Below is a small trained network, with its code and all its weights. Each question gives an input and a target symbol and asks what happens when units are switched off, that is, made to give their printed mean instead of their output.

import numpy as np


def w(rows, s, z=0):
    codes = np.array(rows[::2]) - 128.0
    scale = np.full(codes.shape[1], s)
    scale[-1] = z or s
    return codes * scale


def softmax(a):
    e = np.exp(a - a.max(-1, keepdims=True))
    return e / e.sum(-1, keepdims=True)


def log_softmax(a):
    a = a - a.max(-1, keepdims=True)
    return a - np.log(np.exp(a).sum(-1, keepdims=True))


def net(x, mask):
    ids = ['αδζηλμξσψω'.index(c) for c in x.split()]
    T = len(ids)
    res = E[ids] + P[:T]
    u = 0
    for l in range(3):
        r = res
        for j in range(3):
            rows = slice(3 * j, 3 * j + 3)
            q, k, v = (r @ M[l][rows].T for M in (Q, K, V))
            z = softmax(np.where(np.tri(T) > 0, q @ k.T / 3**0.5, -1e9)) @ v
            o = O[l][rows]
            res = res + np.where(mask[u + j], z, o[:, -1]) @ o[:, :-1]
        u += 3
    return log_softmax(res[-1] @ U[:, :-1].T + U[:, -1])


Q, K, V, O = {}, {}, {}, {}
E = w([
[56,44,164,225,207],'α',
[25,162,120,182,95],'δ',
[137,208,107,99,117],'ζ',
[123,204,130,83,207],'η',
[138,73,95,12,164],'λ',
[82,183,76,23,200],'μ',
[200,131,127,240,201],'ξ',
[223,97,79,92,182],'σ',
[119,69,103,140,44],'ψ',
[87,132,37,89,218],'ω',
],0.011)
P = w([
[106,129,211,101,143],'0',
[107,125,178,136,144],'1',
[114,127,141,157,145],'2',
[122,125,109,165,140],'3',
[126,129,79,171,133],'4',
[134,133,52,176,125],'5',
[139,136,26,177,119],'6',
[147,137,6,177,117],'7',
],0.013)
Q[0] = w([
[142,253,169,138,110],'L0H0',
[146,204,147,164,108],'L0H0',
[129,51,147,108,117],'L0H0',
[181,172,154,163,148],'L0H1',
[198,139,99,159,113],'L0H1',
[111,81,59,156,167],'L0H1',
[168,80,145,110,130],'L0H2',
[68,157,99,171,185],'L0H2',
[110,124,84,88,159],'L0H2',
],0.015)
K[0] = w([
[164,93,250,113,134],'L0H0',
[134,91,205,119,160],'L0H0',
[96,181,76,81,108],'L0H0',
[76,109,103,100,80],'L0H1',
[75,96,63,134,170],'L0H1',
[135,154,51,159,124],'L0H1',
[78,148,171,156,150],'L0H2',
[163,114,10,130,58],'L0H2',
[143,103,135,166,123],'L0H2',
],0.015)
V[0] = w([
[119,202,93,166,133],'L0H0',
[189,41,102,134,149],'L0H0',
[122,100,173,129,188],'L0H0',
[173,71,173,128,128],'L0H1',
[237,185,162,151,126],'L0H1',
[66,5,112,128,175],'L0H1',
[223,165,102,154,132],'L0H2',
[177,64,120,91,153],'L0H2',
[172,1,116,97,113],'L0H2',
],0.0084)
O[0] = w([
[105,213,84,172,125,123],'L0H0',
[229,77,107,124,131,166],'L0H0',
[87,52,110,86,145,209],'L0H0',
[225,87,155,101,117,131],'L0H1',
[217,252,174,166,115,77],'L0H1',
[128,2,66,49,94,253],'L0H1',
[190,227,129,182,135,110],'L0H2',
[206,94,153,153,112,128],'L0H2',
[250,45,144,140,145,133],'L0H2',
],0.0071,0.0056)
Q[1] = w([
[110,103,112,139,77],'L1H0',
[127,66,114,110,182],'L1H0',
[160,127,80,152,119],'L1H0',
[110,155,201,143,170],'L1H1',
[166,136,133,115,105],'L1H1',
[126,159,100,157,106],'L1H1',
[166,128,118,94,213],'L1H2',
[131,163,211,104,79],'L1H2',
[117,138,129,140,248],'L1H2',
],0.012)
K[1] = w([
[152,82,58,157,138],'L1H0',
[133,38,123,114,43],'L1H0',
[141,150,76,156,82],'L1H0',
[133,157,198,33,91],'L1H1',
[131,109,54,99,79],'L1H1',
[143,158,131,149,57],'L1H1',
[89,146,126,201,31],'L1H2',
[110,116,248,82,179],'L1H2',
[157,165,93,86,1],'L1H2',
],0.0081)
V[1] = w([
[140,136,103,82,151],'L1H0',
[122,127,100,138,207],'L1H0',
[100,141,75,63,172],'L1H0',
[162,162,100,189,176],'L1H1',
[67,151,92,164,134],'L1H1',
[113,113,160,171,87],'L1H1',
[126,134,117,159,233],'L1H2',
[151,132,157,141,253],'L1H2',
[125,138,69,98,253],'L1H2',
],0.0072)
O[1] = w([
[129,132,101,138,174,135],'L1H0',
[98,141,168,111,189,195],'L1H0',
[151,134,131,127,189,190],'L1H0',
[101,71,110,114,117,34],'L1H1',
[199,65,135,110,123,123],'L1H1',
[148,159,124,118,86,139],'L1H1',
[133,124,120,103,209,189],'L1H2',
[110,88,145,78,200,159],'L1H2',
[118,168,140,123,255,252],'L1H2',
],0.007,0.0043)
Q[2] = w([
[179,132,30,83,139],'L2H0',
[98,155,152,89,119],'L2H0',
[169,128,197,170,72],'L2H0',
[58,10,25,225,171],'L2H1',
[126,121,27,51,145],'L2H1',
[80,134,76,138,254],'L2H1',
[151,94,106,142,121],'L2H2',
[183,155,189,76,105],'L2H2',
[158,118,187,148,88],'L2H2',
],0.0082)
K[2] = w([
[113,136,55,154,127],'L2H0',
[139,130,133,110,160],'L2H0',
[143,144,168,94,76],'L2H0',
[157,159,8,126,135],'L2H1',
[99,115,79,174,144],'L2H1',
[185,100,58,152,145],'L2H1',
[130,126,89,136,143],'L2H2',
[96,89,194,133,120],'L2H2',
[121,116,197,146,160],'L2H2',
],0.012)
V[2] = w([
[86,93,161,164,118],'L2H0',
[162,156,37,141,89],'L2H0',
[121,82,179,254,128],'L2H0',
[166,154,69,162,167],'L2H1',
[149,138,105,23,115],'L2H1',
[24,179,140,120,119],'L2H1',
[150,154,142,79,128],'L2H2',
[111,110,116,248,165],'L2H2',
[118,104,105,134,114],'L2H2',
],0.0079)
O[2] = w([
[156,172,131,110,135,189],'L2H0',
[88,80,165,144,187,3],'L2H0',
[161,195,118,16,169,177],'L2H0',
[101,127,212,122,129,191],'L2H1',
[183,92,134,210,145,120],'L2H1',
[68,105,80,157,131,46],'L2H1',
[145,116,101,152,165,93],'L2H2',
[124,99,185,14,2,185],'L2H2',
[116,146,147,126,126,152],'L2H2',
],0.0073,0.0062)
U = w([
[138,91,49,33,142,47],'α',
[54,162,109,108,73,114],'δ',
[130,241,72,180,109,181],'ζ',
[116,169,73,148,167,84],'η',
[199,111,86,179,165,60],'λ',
[92,116,89,181,179,56],'μ',
[96,216,204,61,149,156],'ξ',
[172,162,208,161,152,190],'σ',
[165,125,81,171,1,254],'ψ',
[58,36,196,110,136,111],'ω',
],0.0095,0.0087)

Each question gives the input, a string of symbols that net reads in full, and the target symbol t.
The units are the heads (3 rows each of Q, K, V and O). Each row of codes is followed by its name. A weight is (code - 128) times the scale printed after its matrix; where a second scale follows, it is the last column's (O and U).
mask holds one flag per head, layer by layer. A switched-off head (its flag False) gives its mean, the last column of its rows in O, instead of its output. The means were averaged over made-up inputs and are rounded, as every weight is.
A unit's drop is (log p(t) with every unit on - log p(t) with that unit switched off) / (log p(t) with every unit on - log p(t) with every unit switched off).
The circuit of an input: a set's keep is (log p(t) with only the set's units on - log p(t) with every unit switched off) / (log p(t) with every unit on - log p(t) with every unit switched off). Starting from all 9 units, units are removed one at a time, each time the one whose removal leaves the highest keep (on an exact tie, the one counted first), for as long as the keep stays at least 0.8.
units of the circuit, in order: the units of the circuit, biggest drop first
most important unit: the unit with the biggest drop
which heads matter: for each layer, one digit per head in row order, 1 if its drop is at least 0.15 and else 0, layers parted by /
input ξ ξ α ξ α λ ψ ξ, target ψ: most important unit	L1H2
input λ α α α μ ω, target μ: units of the circuit, in order	(L2H0; L1H2)
input ξ α ψ ξ λ λ α, target λ: units of the circuit, in order	(L0H2; L2H1)
input μ σ η, target σ: which heads matter	011 / 000 / 000
input α ω ψ μ ψ μ ω ζ, target ω: units of the circuit, in order	(L2H0; L0H0)
input α λ α λ α, target λ: units of the circuit, in order	(L2H2; L2H1; L0H2)
input α α α ψ α ξ σ, target σ: which heads matter	110 / 000 / 010
input α ξ ξ δ, target ξ: units of the circuit, in order	(L0H1; L2H1; L0H2)
input α ξ σ α ξ ω, target ω: which heads matter	000 / 000 / 111
input ψ σ ψ ξ α σ η, target σ: which heads matter	001 / 000 / 010
input ξ α σ α α ψ ω α, target ω: units of the circuit, in order	(L2H0; L0H1; L2H1)
input ξ η ψ λ σ ξ ξ μ, target ξ: units of the circuit, in order	(L2H1; L0H1)
input α δ ξ ξ ξ α ζ α, target ζ: which heads matter	111 / 000 / 000
input η α σ α α α ω, target ω: most important unit	L2H0
input α μ η η, target μ: which heads matter	000 / 000 / 111
input ξ σ ψ α α ξ α, target ξ: units of the circuit, in order	(L2H1; L2H0; L0H2)
input α ψ λ α α α σ δ, target σ: units of the circuit, in order	(L2H1; L0H2; L0H0)
input α α μ α, target μ: which heads matter	010 / 000 / 011
input σ μ σ α ω α α α, target ω: which heads matter	010 / 000 / 011
input σ α α α δ, target δ: which heads matter	011 / 010 / 010
input ξ α ξ, target α: most important unit	L0H1
input α ζ σ α α ξ ξ σ, target σ: units of the circuit, in order	(L2H1; L0H0; L0H1)
input σ α α μ ξ α ψ ξ, target ψ: which heads matter	100 / 001 / 001
